Here is a tiny trained network, its code and every weight. The questions are about switching its units off for an input and a class, where a switched-off unit gives its printed mean instead of its output.

import numpy as np


def w(rows, s, z=0):
    codes = np.array(rows[::2]) - 128.0
    scale = np.full(codes.shape[1], s)
    scale[-1] = z or s
    return codes * scale


def f(y):
    return np.maximum(y, 0)


def log_softmax(a):
    a = a - a.max(-1, keepdims=True)
    return a - np.log(np.exp(a).sum(-1, keepdims=True))


def net(x, mask):
    res = np.array(x, float).reshape(1, 2) / 4 @ E
    y = f(res @ A[0][:, :-1].T + A[0][:, -1])
    res = res + np.where(mask, y, B[0][:, -1]) @ B[0][:, :-1]
    return log_softmax(res[-1] @ U[:, :-1].T + U[:, -1])


A, B = {}, {}
E = w([
[161,46,107,157,91,253,114,200],'x0',
[208,187,107,98,2,79,185,183],'x1',
],0.0084)
A[0] = w([
[117,126,112,126,156,134,126,127,96],'N0',
[154,160,121,124,30,93,141,156,63],'N1',
[148,101,119,130,95,252,117,151,120],'N2',
[127,141,126,141,166,42,153,90,148],'N3',
[118,118,136,116,130,132,134,135,42],'N4',
[89,98,123,121,203,152,119,96,92],'N5',
[123,135,115,134,147,91,129,122,149],'N6',
[128,118,132,120,115,180,127,151,253],'N7',
[134,135,138,130,159,149,115,103,74],'N8',
[134,150,125,140,202,160,128,118,80],'N9',
[112,107,159,122,178,140,110,119,85],'N10',
[161,137,125,115,84,128,133,108,45],'N11',
[103,193,135,112,170,43,103,103,179],'N12',
[113,129,91,146,177,131,135,135,67],'N13',
],0.023,0.003)
B[0] = w([
[117,162,116,127,103,138,120,131,153],'N0',
[144,215,152,67,23,109,65,144,232],'N1',
[118,53,124,162,240,138,224,73,245],'N2',
[161,119,117,197,183,158,251,97,224],'N3',
[161,106,182,117,119,80,160,150,130],'N4',
[158,197,142,102,18,102,80,162,228],'N5',
[90,94,99,157,167,150,83,136,166],'N6',
[100,50,120,138,193,129,89,127,188],'N7',
[141,166,156,134,102,78,109,122,162],'N8',
[113,199,79,88,87,147,88,120,183],'N9',
[137,162,165,124,65,101,94,188,192],'N10',
[106,205,98,183,99,115,73,114,166],'N11',
[106,4,129,113,219,146,156,103,254],'N12',
[134,157,109,111,108,158,88,155,161],'N13',
],0.014,0.019)
U = w([
[97,30,91,142,240,148,203,107,252],'0',
[131,254,121,49,29,86,64,204,4],'1',
],0.007,0.0017)

Each question gives the input, the list of numbers given to net, and the class t.
The units are the neurons (one row each of A and B). Each row of codes is followed by its name. A weight is (code - 128) times the scale printed after its matrix; where a second scale follows, it is the last column's (A, B and U).
mask holds one flag per neuron, in row order. A switched-off neuron (its flag False) gives its mean, the last column of its row in B, instead of its output. The means were averaged over made-up inputs and are rounded, as every weight is.
A unit's drop is (log p(t) with every unit on - log p(t) with that unit switched off) / (log p(t) with every unit on - log p(t) with every unit switched off).
unit that matters most: the unit with the biggest drop
top k neurons: the k neurons with the biggest drops, biggest first
drop when u is switched off: that unit's drop, to one decimal
input [4,-5], class 1: unit that matters most => N12
input [-8,8], class 0: top 3 neurons => N12, N3, N5
input [5,-6], class 1: top 2 neurons => N5, N12
input [-8,7], class 0: top 2 neurons => N12, N3
input [6,-8], class 1: top 2 neurons => N5, N12
input [5,6], class 1: top 2 neurons => N1, N12
input [0,-2], class 1: top 2 neurons => N2, N12
input [-8,6], class 0: drop when N12 is switched off => 5.4
input [5,7], class 1: drop when N12 is switched off => 1.1
input [-1,-3], class 1: drop when N2 is switched off => 0.3
